In the rows, 128 means zero.
Each row has a class, written as a number after it; each block has new classes, again numbered from 0 up.
[94 108 50 128 91 102 175 96 131 132 182 122 108 128 148 145 203 105 58 101 92 62 171 163 144 102 156 172 117 92 158 209 87 97 90]  0
[129 178 116 157 91 112 166 123 144 169 151 115 119 118 111 132 168 102 166 94 115 198 141 122 120 133 176 168 129 90 140 88 101 134 47]  6
[81 109 45 125 84 100 169 92 118 138 171 121 104 133 147 145 190 103 45 103 92 49 158 162 153 101 163 172 125 83 154 206 81 101 93]  7
[89 102 49 122 94 102 189 96 95 133 170 129 107 140 153 135 200 111 44 99 109 58 163 156 156 101 155 171 119 79 159 205 95 105 100]  8
[138 101 72 123 81 166 165 80 122 94 117 132 135 172 168 162 199 155 155 134 148 137 121 76 148 95 158 149 178 38 156 50 103 110 130]  5
[149 119 103 131 65 50 86 102 158 136 104 170 148 116 116 117 111 52 125 75 177 133 134 110 131 129 191 118 126 117 112 139 175 109 84]  1
[133 174 102 157 92 106 175 116 134 164 169 120 150 128 106 135 154 111 162 97 114 187 143 131 120 123 145 160 133 85 157 126 101 126 47]  6
[142 97 81 120 83 153 156 82 146 102 115 117 126 177 161 174 194 138 153 129 151 143 138 68 143 92 165 137 188 31 159 36 111 129 118]  12
[140 124 107 127 74 45 76 102 155 135 95 165 149 118 114 115 101 59 127 76 169 138 135 109 134 130 194 115 130 117 111 150 173 110 86]  7
[140 99 72 118 70 174 175 82 127 104 137 126 133 173 174 154 211 154 150 141 151 128 124 80 171 106 166 153 182 36 164 41 112 110 124]  6
[119 179 117 148 102 115 165 117 144 168 148 117 127 114 111 152 170 109 149 85 118 189 148 112 118 127 174 166 142 72 149 101 106 136 36]  8
[130 178 110 160 98 111 157 122 141 160 145 122 135 108 108 145 160 111 150 81 117 190 137 126 122 133 165 171 126 87 145 120 101 121 42]  5
[129 166 95 162 102 99 171 119 126 162 163 129 147 121 105 129 159 114 145 83 112 187 152 134 125 117 148 161 135 79 161 133 115 117 30]  4
[181 146 77 155 121 123 178 152 109 145 199 151 190 112 152 69 142 171 131 128 114 108 63 133 80 124 180 177 124 56 107 130 14 99 103]  11
[85 111 39 120 79 101 171 89 116 128 170 116 106 132 144 150 195 114 51 103 93 53 155 152 146 95 157 171 116 97 159 198 84 106 92]  12
[131 166 96 157 98 99 170 124 135 171 170 130 154 130 118 126 156 109 153 97 125 175 144 140 126 132 151 165 146 83 162 126 110 126 45]  6
[139 95 68 122 77 164 162 82 126 97 121 131 136 172 160 163 196 147 150 125 158 125 130 81 154 91 156 149 183 38 166 58 116 109 121]  5
[141 92 67 120 84 165 170 86 121 97 125 129 139 176 164 156 201 156 143 128 151 117 130 81 157 93 153 153 183 34 167 56 116 109 124]  5
[138 122 97 129 71 60 72 105 147 134 105 163 147 109 104 102 119 62 120 81 167 106 140 106 126 117 201 136 129 126 118 146 170 109 81]  7
[175 124 78 141 117 118 170 142 121 143 192 134 210 100 143 85 143 161 113 118 111 105 76 128 85 118 177 159 127 63 127 138 34 109 94]  2
[125 178 113 155 98 109 174 121 142 170 156 128 140 123 116 143 158 110 154 87 112 184 142 125 116 126 159 168 141 75 152 113 103 127 36]  8
[121 174 106 152 99 101 155 125 145 167 142 118 121 124 116 143 170 103 154 88 123 181 150 112 114 131 174 169 144 89 145 93 109 140 44]  12
[145 91 86 126 78 143 152 88 147 99 123 126 122 180 171 169 187 124 142 133 159 142 139 79 149 93 162 148 186 39 164 55 115 119 118]  3
[126 159 97 152 100 96 161 119 142 169 162 125 151 134 113 138 158 108 151 96 118 182 152 124 125 126 148 151 154 72 155 120 118 135 39]  2
[124 176 111 164 97 111 177 117 132 166 152 137 133 116 122 147 167 104 155 85 118 194 134 131 124 135 158 174 133 75 144 108 103 121 39]  1
[146 94 72 116 79 164 169 84 134 103 134 122 144 166 168 151 204 147 152 139 150 119 132 76 157 96 165 149 186 34 167 47 111 115 132]  6
[127 178 99 156 105 96 175 122 131 167 161 130 142 132 121 136 166 109 152 91 123 181 150 130 122 126 146 155 151 78 153 129 113 135 38]  0
[181 120 76 155 120 117 165 152 127 152 190 139 212 91 144 63 130 161 119 125 113 101 79 142 78 115 173 168 130 71 134 138 31 98 86]  9
[137 132 96 127 70 61 52 106 174 134 100 148 141 109 116 116 107 59 117 84 169 101 133 112 146 116 196 135 137 125 109 143 184 119 82]  11
[132 135 105 132 68 61 50 111 171 140 104 146 132 108 112 112 112 58 127 78 176 104 132 110 141 115 197 131 137 139 107 144 179 117 85]  10
[184 124 75 146 119 114 155 149 111 145 179 140 198 110 132 66 135 165 119 122 127 93 77 132 72 117 174 171 117 71 118 133 36 101 103]  5
[83 103 38 118 85 102 186 91 96 130 173 130 99 142 159 132 204 119 51 107 111 58 157 153 160 109 158 174 122 85 154 206 93 104 102]  8
[135 98 74 122 84 160 178 84 121 101 135 144 147 175 171 172 205 152 142 135 154 111 130 82 161 97 153 152 184 28 173 65 113 104 119]  8
[188 122 78 150 121 113 184 144 113 142 191 146 201 96 144 69 137 155 124 117 106 100 81 137 65 116 167 165 118 75 124 131 28 102 105]  1
[143 119 107 119 72 52 76 101 164 144 101 167 159 111 120 120 115 66 111 75 171 116 138 98 128 124 208 125 133 110 120 148 168 105 74]  8
[177 127 70 146 117 119 167 147 115 148 190 139 195 93 144 55 147 163 118 121 115 90 82 134 74 122 180 164 116 81 122 139 32 102 92]  0
[136 87 69 120 77 172 168 86 127 98 131 132 119 164 161 148 215 149 139 132 151 116 143 76 164 87 170 151 186 33 164 44 119 104 117]  4
[150 121 109 129 71 48 67 111 163 144 104 167 162 103 108 117 112 56 118 80 163 125 128 102 124 121 208 117 125 114 106 137 165 116 78]  2
[93 107 44 123 84 105 175 99 118 132 171 121 104 134 146 141 195 116 53 105 98 49 157 151 142 99 158 176 128 90 159 200 80 105 96]  12
[121 190 121 157 104 112 171 121 141 163 155 116 123 117 105 142 165 110 166 80 113 199 146 110 115 124 165 163 132 81 145 103 100 128 48]  10
[187 103 67 148 120 131 182 150 101 141 192 150 193 93 135 49 152 166 112 124 122 94 90 130 88 113 185 163 111 77 137 132 41 94 96]  4
[131 163 99 163 102 99 171 127 133 167 167 134 142 126 104 128 155 108 142 87 119 178 161 137 122 119 146 162 143 75 163 126 114 117 33]  4
[178 128 72 148 114 129 188 146 114 139 204 148 198 109 138 65 141 176 120 128 112 112 68 138 84 107 173 168 124 54 125 128 27 95 97]  4
[147 122 106 133 73 42 80 111 157 141 101 169 145 108 121 103 113 55 131 83 165 143 150 105 124 125 194 119 134 128 114 138 172 111 86]  9
[139 95 66 121 78 160 169 90 131 102 137 123 138 159 169 148 200 147 144 129 148 117 138 80 154 95 155 156 192 40 168 66 118 110 120]  9
[152 118 107 130 69 44 76 116 149 136 99 170 137 113 116 100 117 58 128 86 171 129 143 106 124 125 201 120 117 134 114 139 175 108 88]  3
[137 80 57 117 82 170 178 85 125 101 137 138 146 164 166 147 209 156 130 135 152 109 132 82 170 87 166 148 187 26 180 50 125 104 112]  4
[131 95 65 119 84 167 173 78 128 101 132 125 143 171 168 156 202 149 144 126 154 122 134 70 163 94 161 138 187 38 180 60 119 112 120]  10
[149 116 100 134 65 62 62 111 173 136 107 155 136 103 108 103 126 60 120 79 169 119 145 109 132 112 213 137 132 119 111 132 167 102 70]  4
[194 116 65 142 115 121 160 150 116 149 190 140 208 102 136 63 133 171 120 127 122 88 82 136 69 123 171 168 119 80 130 133 31 98 97]  5
[129 168 110 153 93 105 156 122 148 164 146 116 129 118 115 146 165 99 153 91 124 192 150 119 122 124 169 162 136 83 155 102 116 131 39]  3
[78 106 37 121 89 107 181 90 100 131 168 119 96 136 150 119 204 116 53 99 106 62 161 152 164 99 163 165 120 87 156 192 101 106 102]  10
[135 169 105 160 105 91 182 132 126 162 169 135 137 131 115 133 158 107 151 97 122 189 149 131 117 126 148 161 136 88 162 133 107 130 46]  3
[85 101 51 123 87 95 172 96 121 131 179 122 100 144 148 153 198 96 47 108 99 57 170 151 151 100 151 171 130 82 153 206 85 109 105]  2
[90 102 40 125 78 115 177 91 119 120 180 116 98 128 139 148 209 113 45 99 95 55 164 157 158 85 162 176 120 84 162 203 89 93 89]  4
[193 127 83 147 109 122 163 146 113 146 190 134 204 102 141 64 137 160 131 127 116 101 77 130 75 124 175 173 107 80 119 131 26 96 109]  6
[143 130 108 129 66 54 63 107 162 140 97 155 137 113 109 115 122 61 121 74 173 115 133 104 121 111 210 139 136 109 102 133 167 117 70]  8
[136 97 63 119 85 161 176 78 120 96 129 133 147 165 174 154 213 155 140 132 144 118 134 86 164 96 154 146 177 33 170 60 124 109 115]  0
[86 102 29 123 91 100 185 93 104 127 172 128 95 150 151 130 198 106 55 108 106 58 170 150 152 102 157 163 127 81 159 195 95 110 106]  11
[88 96 32 121 83 100 173 91 121 132 163 121 92 136 151 132 195 93 51 102 106 61 170 150 158 103 174 164 117 88 155 188 100 109 96]  11
[134 82 63 116 85 169 187 85 123 105 134 136 133 171 168 140 202 151 148 133 156 112 137 75 162 92 162 136 184 44 178 50 117 110 124]  10
[130 163 92 158 95 97 180 117 128 164 160 127 135 128 116 130 156 109 151 85 115 173 144 133 120 134 141 161 140 90 151 133 114 126 42]  1
[119 174 110 160 103 103 154 122 134 167 156 121 127 120 106 142 163 97 148 81 118 176 152 129 121 124 165 174 135 81 143 120 104 126 39]  7
[124 174 98 158 107 101 175 121 125 166 169 125 137 134 110 127 157 117 155 86 129 184 152 125 122 126 146 157 145 86 160 130 111 128 40]  10
[121 172 113 158 99 106 169 119 147 169 150 124 119 115 116 146 170 94 156 85 114 194 143 129 115 131 170 172 129 80 134 95 105 129 42]  1
[125 185 96 153 100 104 170 120 126 165 167 120 135 122 109 131 175 117 157 84 121 180 149 126 118 123 151 160 140 82 145 133 113 133 35]  0
[133 168 103 159 110 95 170 122 135 166 163 130 156 121 114 144 149 110 147 86 119 173 150 139 117 123 142 163 146 82 165 148 108 127 34]  8
[150 120 97 135 60 51 68 100 160 128 105 166 155 111 103 115 115 60 124 73 165 127 137 104 128 106 201 120 123 119 115 147 172 96 73]  4
[177 142 67 146 120 123 176 143 121 145 204 148 205 103 151 70 141 173 120 128 111 99 68 132 91 118 182 175 134 55 124 139 24 101 94]  11
[144 99 88 125 80 160 164 78 135 100 129 116 131 176 166 178 202 136 157 129 157 154 137 79 164 100 159 147 174 34 162 55 109 113 122]  6
[130 160 86 158 99 98 171 121 121 160 167 135 148 135 106 125 160 119 137 94 127 172 144 129 128 116 150 152 146 72 160 127 117 123 37]  4
[148 102 81 123 76 173 170 80 128 97 136 125 143 170 168 168 210 149 159 140 147 133 129 76 160 97 159 155 174 37 165 46 107 108 130]  6
[142 130 96 128 64 49 61 105 158 138 93 152 138 107 105 107 121 65 128 74 162 112 140 102 119 107 204 131 134 125 106 138 166 119 72]  12
[81 107 38 122 86 109 195 93 105 131 175 126 94 143 156 129 212 111 53 105 107 66 161 159 160 104 156 164 121 81 155 203 97 108 98]  0
[192 124 66 149 120 114 158 147 120 146 194 142 209 106 144 61 131 154 131 118 113 94 91 130 67 119 175 171 116 80 124 139 37 96 97]  11
[78 115 34 119 78 102 187 87 97 122 168 122 96 134 148 124 204 118 54 100 103 57 150 154 156 97 153 171 113 92 150 205 98 106 94]  0
[138 130 108 126 72 61 70 108 156 139 97 150 135 108 111 112 115 62 112 81 170 109 134 101 132 113 199 131 139 122 112 141 173 129 81]  8
[87 93 38 122 83 107 173 91 113 126 172 122 93 138 145 140 207 110 47 106 111 63 168 151 163 97 164 171 121 82 160 191 99 97 93]  4
[87 92 41 123 82 110 178 92 112 128 169 127 97 140 149 137 208 108 45 107 109 65 169 155 167 98 163 169 117 77 159 190 100 92 97]  4
[180 123 78 148 116 114 165 151 114 141 194 144 202 104 139 74 145 158 120 130 118 92 76 130 76 121 174 173 120 73 120 134 29 104 102]  2
[136 88 79 124 79 158 170 76 140 105 121 136 129 175 177 172 195 131 146 125 158 140 128 79 158 103 162 144 190 29 159 48 116 113 116]  1
[140 123 94 127 68 46 72 105 152 141 99 165 149 115 107 102 115 59 130 76 166 121 141 109 123 122 206 115 132 121 110 136 174 112 79]  7
[176 135 78 144 116 123 193 151 108 140 203 147 206 109 144 76 142 177 114 131 104 102 53 134 81 118 169 169 129 49 120 137 17 110 105]  2
[175 141 75 146 117 114 172 144 114 149 191 134 206 99 143 67 129 168 120 112 112 95 68 128 77 113 175 162 123 68 125 135 28 104 97]  10

Next block: new classes, numbered from 0 again.
[133 143 91 114 123 111 154 123 113 134 113 123 115 127 114 132 137 160 127 143 102 119 114 131 155 136 132 84 111 97 142 128 135 139 174]  2
[125 113 133 133 137 146 143 119 127 134 112 109 111 99 128 135 121 143 138 124 115 115 125 134 127 142 110 96 116 120 148 116 122 128 151]  7
[119 120 130 147 129 142 143 116 145 124 127 117 127 108 130 118 140 115 118 122 111 148 140 127 137 131 140 142 136 133 145 124 136 119 125]  4
[147 116 118 118 108 105 139 137 128 129 168 126 111 115 106 108 153 129 126 127 131 121 137 123 126 141 140 141 144 132 137 116 124 134 106]  8
[116 137 143 75 96 117 129 138 138 147 132 128 142 135 146 167 117 177 119 137 97 133 131 144 153 106 172 114 114 144 134 94 132 136 203]  2
[151 132 133 145 147 133 118 131 113 100 148 107 110 118 167 123 158 137 152 126 127 103 130 127 134 151 109 124 132 113 138 153 148 124 106]  6
[146 113 121 100 155 139 120 135 138 114 223 95 140 108 163 156 118 161 138 125 116 129 117 131 119 136 130 139 132 92 101 93 146 144 170]  8
[133 156 124 112 126 119 144 138 109 123 84 117 103 126 116 129 114 151 122 127 115 114 113 121 154 136 127 83 97 77 125 134 131 124 155]  5
[133 134 150 124 122 147 153 130 124 136 103 123 120 94 108 134 148 147 156 136 113 120 110 117 149 139 125 81 115 123 145 111 126 128 148]  2
[133 95 99 150 151 114 140 80 118 117 56 129 173 184 157 200 126 156 152 159 171 128 128 157 133 110 162 123 149 68 132 169 97 122 91]  2
[138 127 112 120 107 104 143 141 121 127 171 136 111 120 103 111 156 134 122 128 127 128 141 121 130 136 146 148 144 140 133 115 128 138 103]  1
[142 129 116 116 109 102 143 140 121 127 169 120 110 122 97 113 147 133 119 129 125 118 140 123 132 139 146 136 137 128 133 122 130 138 106]  5
[149 133 147 129 169 105 105 149 121 103 221 79 87 96 187 150 114 169 117 115 127 103 123 134 129 151 113 154 153 96 80 122 147 150 170]  3
[145 69 86 125 115 128 98 121 140 135 125 134 164 212 139 169 78 132 152 166 133 154 118 123 83 105 200 138 101 109 155 169 146 145 171]  8
[122 120 132 147 129 147 141 116 140 124 132 116 136 109 137 112 143 113 119 122 101 156 141 130 135 119 139 141 129 144 151 119 138 109 126]  1
[114 110 115 95 59 136 122 118 103 130 187 40 140 106 173 141 148 155 136 151 75 163 142 147 109 130 135 127 122 129 138 157 174 155 126]  0
[117 90 166 115 191 104 69 108 110 125 114 108 153 96 99 183 140 136 104 138 113 135 107 123 163 89 125 111 104 108 97 123 107 160 127]  4
[149 120 136 139 151 104 114 125 140 103 187 148 137 136 123 119 133 140 116 133 160 93 141 109 119 137 132 142 123 141 134 112 110 141 133]  7
[139 123 111 121 117 99 144 140 124 132 171 133 98 119 98 117 153 137 125 128 130 111 149 126 124 137 142 146 153 137 141 114 127 139 109]  7
[137 50 86 113 124 154 136 128 155 140 145 85 169 136 151 180 167 147 151 165 98 164 157 138 92 122 149 150 129 108 145 126 141 128 150]  6
[144 103 60 119 101 163 159 120 156 139 98 110 161 195 180 132 115 109 182 154 130 173 151 112 91 143 142 114 128 68 132 187 128 122 151]  5
[132 135 147 153 130 146 135 126 121 105 114 102 114 122 127 139 186 146 140 137 133 99 145 108 143 136 129 125 139 100 151 180 132 117 97]  3
[145 127 118 126 112 105 140 140 119 126 165 130 105 120 112 114 154 133 123 126 128 117 144 125 128 140 148 142 148 137 133 120 128 140 102]  6
[141 117 112 119 118 99 137 142 123 131 175 121 106 119 104 111 163 139 123 131 138 123 139 118 125 140 143 149 148 131 126 121 120 139 104]  3
[135 123 127 134 167 93 112 144 128 134 189 143 79 92 144 156 114 136 97 116 115 144 138 126 103 151 131 147 167 96 37 81 123 185 174]  6
[139 123 117 121 106 102 138 135 119 130 174 123 106 105 103 119 154 133 120 127 127 119 142 130 124 143 152 145 146 131 129 126 127 133 111]  0
[124 149 106 115 130 124 145 130 123 136 104 133 109 132 117 133 119 156 115 123 106 131 123 128 152 138 113 87 103 103 135 129 125 142 156]  4
[97 116 53 101 99 111 171 135 125 151 119 58 121 175 130 162 77 187 138 161 161 112 126 141 133 133 118 153 191 92 89 191 134 144 132]  8
[150 121 135 122 165 114 148 138 144 145 129 117 100 103 155 148 142 179 109 144 102 132 168 147 131 142 103 93 154 101 89 52 106 116 152]  7
[138 128 145 162 145 153 163 115 140 120 98 120 127 126 143 131 153 130 147 121 122 103 138 128 131 122 107 106 122 96 157 161 120 89 113]  5
[128 155 113 116 118 105 153 136 111 136 107 134 102 123 103 126 127 158 120 132 118 117 114 118 149 141 117 97 118 104 134 138 128 151 166]  8
[126 117 138 140 131 141 136 117 137 122 129 106 133 106 129 114 153 120 123 126 115 149 137 130 137 129 142 142 132 135 151 117 136 114 125]  3
[151 131 137 143 151 106 148 159 144 127 143 162 123 117 140 125 160 171 116 177 141 104 153 106 109 159 126 149 168 144 86 66 119 136 162]  1
[191 149 158 174 122 126 184 105 89 112 180 140 114 85 175 122 85 143 130 129 111 98 111 140 90 137 134 102 153 93 123 127 129 158 154]  0
[140 119 116 115 118 106 131 135 121 129 166 117 109 119 95 114 155 132 122 128 135 122 138 121 132 142 147 142 145 127 130 121 121 141 108]  3
[147 118 114 117 114 107 140 139 123 127 170 125 107 115 98 110 155 129 128 128 125 119 142 120 132 144 142 143 143 129 137 124 132 138 109]  5
[121 119 137 141 132 147 135 117 140 122 133 101 131 104 120 117 148 115 120 122 113 152 138 126 139 128 142 143 133 133 148 121 138 118 127]  3
[145 134 151 118 125 144 186 131 128 154 168 102 133 70 142 147 153 165 134 161 75 115 135 150 99 135 128 108 160 103 100 69 141 118 197]  0
[122 115 139 145 130 145 135 116 141 124 148 100 130 100 128 117 154 118 119 124 112 151 137 129 133 131 145 140 132 137 143 122 135 115 127]  3
[133 99 135 115 189 131 137 99 112 140 14 113 139 85 97 164 62 127 100 129 111 161 105 144 182 96 94 97 141 68 73 101 105 143 156]  5
[120 117 137 144 124 144 145 118 140 125 126 110 128 101 127 115 147 116 123 123 108 150 138 132 138 127 141 139 131 135 145 116 136 102 124]  1
[149 102 142 141 162 122 129 130 133 149 80 161 120 181 101 159 92 156 133 144 147 102 151 160 94 133 152 128 135 117 136 63 104 97 147]  6
[125 124 139 144 123 144 139 118 143 120 127 105 133 99 125 120 146 114 121 123 110 149 143 130 140 129 143 142 131 136 154 130 143 105 129]  0
[131 136 135 126 133 140 162 134 137 138 112 120 110 94 145 128 141 168 150 131 112 119 121 127 134 153 117 91 111 115 147 98 126 112 163]  0
[127 96 131 151 101 88 95 112 124 104 120 116 113 137 150 186 162 130 127 134 146 138 129 152 118 139 184 143 133 94 128 175 137 149 73]  8
[158 80 44 98 120 86 103 154 107 121 197 79 88 135 149 155 149 197 123 170 85 120 134 114 136 142 140 120 120 95 134 170 168 191 144]  4
[145 120 118 118 109 98 142 139 122 133 177 134 108 121 97 113 161 132 126 128 121 118 144 126 124 135 150 141 139 135 141 117 129 136 101]  5
[128 146 121 109 122 111 136 136 106 137 126 121 98 119 102 138 120 159 119 126 107 117 116 134 146 134 127 94 112 104 124 108 132 141 163]  2
[120 121 138 145 129 137 142 116 136 125 137 114 123 102 119 116 149 115 126 123 110 139 144 128 133 124 135 140 138 144 159 120 139 120 123]  7
[125 117 148 144 122 142 138 111 136 121 130 110 131 94 119 113 143 113 119 121 112 151 133 127 140 125 136 138 133 133 147 121 138 115 121]  8
[136 144 150 150 154 146 152 144 142 122 100 137 114 132 163 114 168 125 174 118 134 99 142 109 121 128 110 128 130 122 176 138 124 85 117]  7
[139 129 114 124 107 105 143 138 123 129 164 127 104 114 105 115 152 137 125 127 130 117 142 124 128 142 147 139 143 132 137 129 128 133 106]  0
[134 138 152 122 121 141 153 128 136 133 115 131 128 102 118 127 134 147 135 135 105 119 112 125 142 138 129 90 103 126 146 103 131 125 167]  4
[140 133 137 136 132 145 152 125 113 131 139 120 127 101 107 135 141 134 139 133 111 114 118 131 124 142 135 91 115 131 161 122 128 133 148]  7
[141 119 110 116 109 103 141 141 124 130 175 126 112 115 110 112 162 134 128 134 124 124 136 125 128 140 144 142 141 135 129 117 130 131 112]  1
[119 122 134 142 125 138 140 114 141 126 135 113 123 101 132 112 149 115 122 120 102 150 135 132 141 129 136 133 130 134 145 123 141 115 121]  4
[138 118 114 118 112 108 138 138 121 131 160 114 112 117 93 119 166 133 123 133 133 126 138 118 131 142 154 140 142 127 136 127 120 140 108]  3
[131 129 141 121 120 152 138 130 127 126 133 126 121 106 124 116 138 143 150 123 118 132 112 120 127 143 138 107 104 131 156 95 136 133 133]  3
[121 124 140 147 128 145 138 117 138 122 127 116 129 108 126 117 145 114 121 120 107 148 143 128 139 122 140 142 135 144 150 124 143 118 122]  6
[119 128 148 112 112 134 138 134 119 137 136 102 120 86 123 147 152 165 140 142 101 114 108 131 133 143 133 85 104 134 138 86 133 141 153]  2
[146 139 144 143 128 148 172 133 143 128 117 123 115 114 130 114 163 131 153 124 131 98 135 124 141 139 110 112 142 110 141 153 118 83 115]  4
[137 125 148 126 127 145 143 127 119 123 121 113 122 82 99 133 144 139 134 134 108 112 111 129 154 148 133 102 115 131 148 113 136 129 155]  1
[145 117 138 128 133 152 151 131 135 137 96 138 126 103 124 135 133 154 149 140 111 116 123 126 128 140 128 99 109 123 157 109 129 111 172]  0
[133 146 144 160 138 161 157 130 154 113 132 102 94 116 137 125 168 132 144 114 131 95 159 127 134 159 103 108 141 97 142 157 129 76 123]  7
[147 113 111 121 115 98 142 138 126 131 167 133 106 118 103 107 151 138 125 129 133 122 137 120 126 138 137 144 144 130 137 112 122 136 105]  8
[137 126 114 117 110 104 144 138 124 128 165 127 99 113 89 115 155 133 122 128 131 111 151 118 132 140 142 143 155 131 137 120 126 143 110]  7
